Below are the code and all the weights of a small trained network. Each question names an input and a class and asks about switching units off, where a switched-off unit gives its printed mean instead of its output.

import numpy as np


def w(rows, s, z=0):
    codes = np.array(rows[::2]) - 128.0
    scale = np.full(codes.shape[1], s)
    scale[-1] = z or s
    return codes * scale


def norm(h):
    return h / np.sqrt((h * h).mean(-1, keepdims=True) + 1e-5)


def f(y):
    return y / 2 * (1 + np.tanh(0.7978845608 * (y + 0.044715 * y**3)))


def log_softmax(a):
    a = a - a.max(-1, keepdims=True)
    return a - np.log(np.exp(a).sum(-1, keepdims=True))


def net(x, mask):
    res = np.array(x, float).reshape(1, 8) / 4 @ E
    u = 0
    for l in range(3):
        y = f(norm(res) @ A[l][:, :-1].T + A[l][:, -1])
        res = res + np.where(mask[u : u + 11], y, B[l][:, -1]) @ B[l][:, :-1]
        u += 11
    return log_softmax(norm(res)[-1] @ U[:, :-1].T + U[:, -1])


A, B = {}, {}
E = w([
[24,133,49,237,157,118],'x0',
[110,65,173,115,57,137],'x1',
[145,219,190,61,172,146],'x2',
[81,202,70,78,82,137],'x3',
[95,95,101,4,179,109],'x4',
[177,142,56,138,31,156],'x5',
[183,89,204,73,188,178],'x6',
[51,103,42,182,177,237],'x7',
],0.0036)
A[0] = w([
[97,117,167,186,150,96,132],'0.n0',
[63,118,141,178,135,125,51],'0.n1',
[122,159,170,174,128,93,116],'0.n2',
[65,2,73,70,191,143,3],'0.n3',
[136,86,185,83,105,85,34],'0.n4',
[223,44,149,161,97,113,35],'0.n5',
[115,148,242,184,102,176,179],'0.n6',
[124,99,146,204,173,169,106],'0.n7',
[63,155,134,106,166,100,101],'0.n8',
[123,122,61,143,72,136,125],'0.n9',
[93,129,154,219,164,164,173],'0.n10',
],0.0058,0.0019)
B[0] = w([
[153,109,99,119,115,73,185],'0.n0',
[158,112,126,161,173,75,152],'0.n1',
[105,12,62,91,94,122,157],'0.n2',
[185,92,60,97,136,172,246],'0.n3',
[67,139,178,253,156,145,165],'0.n4',
[159,128,171,25,108,98,204],'0.n5',
[162,145,90,35,142,89,245],'0.n6',
[141,162,17,152,119,102,201],'0.n7',
[180,121,161,104,81,74,156],'0.n8',
[87,116,168,121,80,135,225],'0.n9',
[233,111,50,133,106,62,254],'0.n10',
],0.0049,0.0016)
A[1] = w([
[183,84,94,174,69,120,163],'1.n0',
[153,222,125,57,122,100,113],'1.n1',
[114,196,119,115,47,170,99],'1.n2',
[114,194,106,96,32,199,76],'1.n3',
[121,31,170,98,109,21,193],'1.n4',
[199,122,178,181,214,99,149],'1.n5',
[33,212,103,153,20,218,3],'1.n6',
[129,107,79,52,255,150,150],'1.n7',
[70,202,94,164,186,117,126],'1.n8',
[69,215,90,61,208,96,134],'1.n9',
[142,203,248,46,210,121,101],'1.n10',
],0.006,0.0031)
B[1] = w([
[138,168,150,96,140,98,214],'1.n0',
[151,109,142,155,140,159,186],'1.n1',
[125,137,40,94,105,129,164],'1.n2',
[79,133,65,117,115,146,178],'1.n3',
[89,205,116,78,150,113,253],'1.n4',
[98,118,107,90,60,180,182],'1.n5',
[108,145,139,110,3,107,178],'1.n6',
[121,142,156,93,84,175,224],'1.n7',
[177,106,153,107,157,137,144],'1.n8',
[193,123,210,121,142,112,177],'1.n9',
[149,78,210,90,171,67,251],'1.n10',
],0.0069,0.0036)
A[2] = w([
[123,122,146,109,65,85,254],'2.n0',
[88,81,59,254,182,157,64],'2.n1',
[135,32,101,121,195,166,129],'2.n2',
[118,95,137,197,88,148,111],'2.n3',
[212,215,142,103,107,116,246],'2.n4',
[126,123,183,112,173,200,127],'2.n5',
[191,163,86,118,74,126,163],'2.n6',
[81,124,87,82,145,166,156],'2.n7',
[205,154,224,93,97,98,162],'2.n8',
[90,188,117,163,86,97,139],'2.n9',
[140,130,57,163,164,100,137],'2.n10',
],0.0075,0.0024)
B[2] = w([
[64,146,147,101,215,179,218],'2.n0',
[248,172,253,110,89,42,163],'2.n1',
[153,139,30,115,27,200,154],'2.n2',
[109,191,204,66,125,110,121],'2.n3',
[136,55,155,160,179,202,237],'2.n4',
[33,87,143,145,43,86,167],'2.n5',
[108,45,116,76,72,166,194],'2.n6',
[163,51,67,128,200,186,161],'2.n7',
[143,81,203,136,243,149,254],'2.n8',
[58,63,126,94,159,130,170],'2.n9',
[170,84,186,129,33,133,161],'2.n10',
],0.0046,0.0055)
U = w([
[119,198,125,193,160,151,2],'0',
[174,169,145,193,187,182,38],'1',
[243,121,80,164,66,106,118],'2',
[150,94,234,56,212,136,187],'3',
[147,84,49,77,106,245,161],'4',
[52,195,123,119,201,82,75],'5',
[173,169,136,217,107,54,77],'6',
[47,153,72,125,43,91,174],'7',
],0.012,0.0068)

Each question gives the input, the list of numbers given to net, and the class t.
The units are the neurons (one row each of A and B). Each row of codes is followed by its name. A weight is (code - 128) times the scale printed after its matrix; where a second scale follows, it is the last column's (A, B and U).
mask holds one flag per neuron, layer by layer. A switched-off neuron (its flag False) gives its mean, the last column of its row in B, instead of its output. The means were averaged over made-up inputs and are rounded, as every weight is.
A unit's drop is (log p(t) with every unit on - log p(t) with that unit switched off) / (log p(t) with every unit on - log p(t) with every unit switched off).
The circuit of an input: a set's keep is (log p(t) with only the set's units on - log p(t) with every unit switched off) / (log p(t) with every unit on - log p(t) with every unit switched off). Starting from the 12 units with the biggest drops (on a tie, the unit counted first), units are removed one at a time, each time the one whose removal leaves the highest keep (on an exact tie, the one counted first), for as long as the keep stays at least 0.8.
units of the circuit, in order: the units of the circuit, biggest drop first
unit that matters most: the unit with the biggest drop
k most important neurons of layer l: the k neurons of layer l with the biggest drops, biggest first
drop when u is switched off: that unit's drop, to one decimal
input [4,3,5,-6,-8,6,-5,-6], class 4: units of the circuit, in order	2.n6, 1.n10, 2.n4
input [-4,7,-3,1,2,-1,-6,-1], class 7: unit that matters most	1.n10
input [4,6,0,-4,0,-1,-1,0], class 7: units of the circuit, in order	2.n8, 1.n10
input [3,1,4,-2,0,-2,-3,-2], class 5: units of the circuit, in order	0.n2, 1.n4
input [2,1,3,-8,-5,5,-1,2], class 2: 2 most important neurons of layer 1	1.n7, 1.n6
input [1,-1,-3,5,0,3,4,-4], class 7: 2 most important neurons of layer 0	0.n6, 0.n10
input [5,0,-2,-2,6,5,-7,7], class 2: 3 most important neurons of layer 1	1.n4, 1.n5, 1.n8
input [5,-7,-6,0,-1,3,-8,3], class 2: 2 most important neurons of layer 2	2.n1, 2.n10
input [4,2,-5,-5,6,-2,-8,0], class 2: 3 most important neurons of layer 0	0.n3, 0.n5, 0.n6
input [8,5,-3,-3,5,-7,4,-6], class 5: 2 most important neurons of layer 1	1.n4, 1.n10
input [-2,-6,-7,6,-4,-5,-2,0], class 6: 2 most important neurons of layer 0	0.n1, 0.n5
input [0,8,-7,-2,8,-1,-2,-7], class 5: drop when 1.n10 is switched off	0.2
input [3,7,-7,5,5,-2,4,-5], class 5: drop when 1.n10 is switched off	0.1
input [-1,0,3,4,-3,4,-5,7], class 7: units of the circuit, in order	1.n6
input [7,-4,-3,8,4,-6,-4,6], class 2: drop when 2.n1 is switched off	0.4
input [6,-6,-2,6,-5,5,4,7], class 2: drop when 2.n1 is switched off	0.4
